Here is a tiny trained network, its code and every weight. The questions are about switching its units off for an input and a target symbol, where a switched-off unit gives its printed mean instead of its output.

import numpy as np


def w(rows, s, z=0):
    codes = np.array(rows[::2]) - 128.0
    scale = np.full(codes.shape[1], s)
    scale[-1] = z or s
    return codes * scale


def norm(h):
    return h / np.sqrt((h * h).mean(-1, keepdims=True) + 1e-5)


def f(y):
    return y / 2 * (1 + np.tanh(0.7978845608 * (y + 0.044715 * y**3)))


def softmax(a):
    e = np.exp(a - a.max(-1, keepdims=True))
    return e / e.sum(-1, keepdims=True)


def log_softmax(a):
    a = a - a.max(-1, keepdims=True)
    return a - np.log(np.exp(a).sum(-1, keepdims=True))


def net(x, mask):
    ids = ['ΓΔΛΞΠΦΨβεζηστω'.index(c) for c in x.split()]
    T = len(ids)
    res = E[ids] + P[:T]
    u = 0
    for l in range(2):
        r = norm(res)
        for j in range(3):
            rows = slice(3 * j, 3 * j + 3)
            q, k, v = (r @ M[l][rows].T for M in (Q, K, V))
            z = softmax(np.where(np.tri(T) > 0, q @ k.T / 3**0.5, -1e9)) @ v
            o = O[l][rows]
            res = res + np.where(mask[u + j], z, o[:, -1]) @ o[:, :-1]
        u += 3
        y = f(norm(res) @ A[l][:, :-1].T + A[l][:, -1])
        res = res + np.where(mask[u : u + 16], y, B[l][:, -1]) @ B[l][:, :-1]
        u += 16
    return log_softmax(norm(res)[-1] @ U[:, :-1].T + U[:, -1])


Q, K, V, O, A, B = {}, {}, {}, {}, {}, {}
E = w([
[100,127,131],'Γ',
[143,101,80],'Δ',
[57,156,110],'Λ',
[38,108,104],'Ξ',
[111,149,78],'Π',
[94,165,182],'Φ',
[77,247,107],'Ψ',
[114,174,210],'β',
[122,149,231],'ε',
[110,137,127],'ζ',
[106,129,132],'η',
[122,133,176],'σ',
[30,133,189],'τ',
[117,141,180],'ω',
],0.013)
P = w([
[210,129,138],'0',
[80,110,147],'1',
[41,237,74],'2',
[176,71,95],'3',
[98,99,150],'4',
[87,244,110],'5',
[164,74,97],'6',
[103,92,141],'7',
[82,246,110],'8',
[152,70,95],'9',
],0.011)
Q[0] = w([
[149,67,105],'0.h1',
[110,159,164],'0.h1',
[158,209,139],'0.h1',
[178,211,70],'0.h2',
[102,168,11],'0.h2',
[176,63,110],'0.h2',
[101,59,102],'0.h3',
[161,190,191],'0.h3',
[65,73,118],'0.h3',
],0.012)
K[0] = w([
[81,121,178],'0.h1',
[112,18,168],'0.h1',
[159,76,117],'0.h1',
[68,129,115],'0.h2',
[63,177,47],'0.h2',
[124,69,134],'0.h2',
[204,197,175],'0.h3',
[111,4,109],'0.h3',
[209,191,193],'0.h3',
],0.011)
V[0] = w([
[122,148,58],'0.h1',
[4,61,173],'0.h1',
[200,121,95],'0.h1',
[147,178,181],'0.h2',
[154,149,143],'0.h2',
[132,67,189],'0.h2',
[61,63,104],'0.h3',
[165,131,89],'0.h3',
[199,111,123],'0.h3',
],0.013)
O[0] = w([
[162,83,95,165],'0.h1',
[173,27,162,254],'0.h1',
[197,86,120,52],'0.h1',
[189,168,93,95],'0.h2',
[255,145,104,98],'0.h2',
[107,157,249,76],'0.h2',
[17,155,83,134],'0.h3',
[138,92,140,108],'0.h3',
[162,123,98,78],'0.h3',
],0.0082,0.0063)
A[0] = w([
[202,150,100,63],'0.n1',
[42,146,58,208],'0.n2',
[174,143,47,143],'0.n3',
[211,123,135,214],'0.n4',
[155,183,175,191],'0.n5',
[192,52,123,53],'0.n6',
[115,37,223,102],'0.n7',
[61,253,141,174],'0.n8',
[81,108,68,175],'0.n9',
[128,199,157,176],'0.n10',
[122,226,108,75],'0.n11',
[113,80,251,4],'0.n12',
[115,112,148,31],'0.n13',
[122,133,125,17],'0.n14',
[130,16,169,220],'0.n15',
[176,120,40,176],'0.n16',
],0.015,0.0043)
B[0] = w([
[82,166,74,130],'0.n1',
[116,122,206,238],'0.n2',
[43,135,145,147],'0.n3',
[59,129,97,148],'0.n4',
[40,109,112,136],'0.n5',
[95,54,23,159],'0.n6',
[117,135,241,220],'0.n7',
[153,43,96,186],'0.n8',
[117,103,254,207],'0.n9',
[84,90,138,138],'0.n10',
[118,82,235,145],'0.n11',
[123,244,236,177],'0.n12',
[189,185,132,125],'0.n13',
[169,149,102,116],'0.n14',
[21,102,192,246],'0.n15',
[72,87,171,160],'0.n16',
],0.0069,0.012)
Q[1] = w([
[195,169,102],'1.h1',
[112,115,133],'1.h1',
[70,48,133],'1.h1',
[149,90,139],'1.h2',
[49,98,161],'1.h2',
[198,153,66],'1.h2',
[254,160,60],'1.h3',
[254,237,98],'1.h3',
[213,128,86],'1.h3',
],0.018)
K[1] = w([
[97,105,211],'1.h1',
[125,162,107],'1.h1',
[163,248,62],'1.h1',
[138,87,115],'1.h2',
[125,178,60],'1.h2',
[109,72,212],'1.h2',
[33,197,58],'1.h3',
[47,164,93],'1.h3',
[95,145,50],'1.h3',
],0.014)
V[1] = w([
[247,180,86],'1.h1',
[163,111,93],'1.h1',
[120,67,158],'1.h1',
[91,237,94],'1.h2',
[30,84,178],'1.h2',
[69,216,150],'1.h2',
[64,84,157],'1.h3',
[170,112,218],'1.h3',
[157,122,36],'1.h3',
],0.012)
O[1] = w([
[27,107,159,49],'1.h1',
[24,193,118,95],'1.h1',
[116,70,33,120],'1.h1',
[134,181,195,181],'1.h2',
[215,109,160,197],'1.h2',
[147,155,168,195],'1.h2',
[134,205,1,218],'1.h3',
[160,196,130,194],'1.h3',
[101,87,159,10],'1.h3',
],0.008,0.013)
A[1] = w([
[88,126,44,9],'1.n1',
[111,141,66,30],'1.n2',
[61,146,124,107],'1.n3',
[165,118,26,118],'1.n4',
[131,29,27,52],'1.n5',
[132,150,130,57],'1.n6',
[77,48,153,29],'1.n7',
[141,8,129,255],'1.n8',
[80,206,196,236],'1.n9',
[93,189,133,128],'1.n10',
[42,125,110,64],'1.n11',
[191,143,23,156],'1.n12',
[156,58,59,49],'1.n13',
[117,106,158,32],'1.n14',
[196,95,65,114],'1.n15',
[199,163,152,148],'1.n16',
],0.011,0.0023)
B[1] = w([
[146,147,189,122],'1.n1',
[88,158,148,116],'1.n2',
[125,113,114,146],'1.n3',
[111,100,152,133],'1.n4',
[250,147,135,136],'1.n5',
[133,138,119,125],'1.n6',
[63,164,145,142],'1.n7',
[148,114,139,162],'1.n8',
[124,98,79,254],'1.n9',
[140,136,111,156],'1.n10',
[140,98,112,140],'1.n11',
[44,85,138,140],'1.n12',
[185,84,136,132],'1.n13',
[104,121,126,134],'1.n14',
[110,96,122,139],'1.n15',
[155,99,95,169],'1.n16',
],0.012,0.0098)
U = w([
[113,186,141,127],'Γ',
[128,40,86,227],'Δ',
[99,63,117,120],'Λ',
[78,43,250,2],'Ξ',
[111,150,84,215],'Π',
[142,209,145,89],'Φ',
[134,172,14,232],'Ψ',
[208,221,64,152],'β',
[145,201,129,80],'ε',
[110,145,137,128],'ζ',
[113,164,131,108],'η',
[135,180,191,72],'σ',
[126,163,158,78],'τ',
[143,208,173,83],'ω',
],0.015,0.0071)

Each question gives the input, a string of symbols that net reads in full, and the target symbol t.
The units are the heads (3 rows each of Q, K, V and O) and the neurons (one row each of A and B). Each row of codes is followed by its name. A weight is (code - 128) times the scale printed after its matrix; where a second scale follows, it is the last column's (O, A, B and U).
mask holds one flag per unit, layer by layer, with each layer's heads first. A switched-off unit (its flag False) gives its mean, the last column of its rows in O or B, instead of its output. The means were averaged over made-up inputs and are rounded, as every weight is.
A unit's drop is (log p(t) with every unit on - log p(t) with that unit switched off) / (log p(t) with every unit on - log p(t) with every unit switched off).
The circuit of an input: a set's keep is (log p(t) with only the set's units on - log p(t) with every unit switched off) / (log p(t) with every unit on - log p(t) with every unit switched off). Starting from the 12 units with the biggest drops (on a tie, the unit counted first), units are removed one at a time, each time the one whose removal leaves the highest keep (on an exact tie, the one counted first), for as long as the keep stays at least 0.8.
circuit, biggest first: the units of the circuit, biggest drop first
top k neurons: the k neurons with the biggest drops, biggest first
k most important neurons of layer l: the k neurons of layer l with the biggest drops, biggest first
which heads matter: for each layer, one digit per head in row order, 1 if its drop is at least 0.15 and else 0, layers parted by /
input ε σ Ξ Γ Ξ Π, target Ξ: circuit, biggest first : (0.n2; 0.n8)
input Λ Ξ Ψ Δ ω ε, target β: which heads matter : 111 / 000
input Ξ Λ Φ, target Δ: top neuron : (1.n12)
input Ξ τ Ξ Δ Λ Ξ Δ ω σ, target Δ: circuit, biggest first : (0.n8; 0.n7)
input Ξ Ξ Ξ β, target β: which heads matter : 000 / 100
input Δ η Δ Ξ Ξ τ Ξ Ξ τ, target Ψ: top 2 neurons : (0.n16; 0.n3)
input Δ Ξ Π Ξ τ Γ, target Ψ: which heads matter : 101 / 000
input Ξ Δ ε Ξ Ξ ε, target Δ: circuit, biggest first : (0.n8; 1.h1; 1.h2)
input ε Λ Δ, target Ξ: top 2 neurons : (0.n9; 0.n2)
input Ξ ω Π Λ Π, target Δ: 2 most important neurons of layer 0 : (0.n12; 0.n7)
input Λ Ξ Λ Ξ Ξ Ξ τ Δ ω, target β: which heads matter : 110 / 000
input Ξ τ τ Γ Γ τ, target Δ: which heads matter : 001 / 100
input Λ σ Ξ Ξ Δ Ξ Ξ Δ Π, target β: top 2 neurons : (0.n3; 0.n16)
input Δ Λ Λ ε Φ σ Δ Ξ Δ, target Ψ: top neuron : (0.n7)
input Δ Ξ τ η Ψ Ξ, target Ψ: 2 most important neurons of layer 0 : (0.n7; 0.n12)
input ε σ Π, target Ξ: 3 most important neurons of layer 0 : (0.n9; 0.n2; 0.n11)
input Ξ Ξ Φ τ Λ Ψ, target Δ: which heads matter : 000 / 100
input Λ Ψ σ Ξ Λ Ξ, target β: which heads matter : 111 / 000
input ε Δ Δ, target Ξ: 2 most important neurons of layer 0 : (0.n9; 0.n16)
input Ξ Δ τ, target Δ: top neuron : (0.n15)
input Λ Ξ Ξ Ξ Ψ Ξ Δ Ξ Δ, target β: top 3 neurons : (0.n3; 0.n16; 0.n9)
input Ξ Δ Ξ Δ Ξ ε Ξ Π Φ, target Δ: top 2 neurons : (0.n8; 1.n12)
input Ξ Ξ Ξ, target Δ: which heads matter : 000 / 110
input Λ Π Ξ Ξ η σ, target β: top 3 neurons : (0.n16; 0.n3; 0.n1)
input Ξ Φ Ξ ζ Δ ζ Ξ ω β, target Δ: which heads matter : 000 / 000
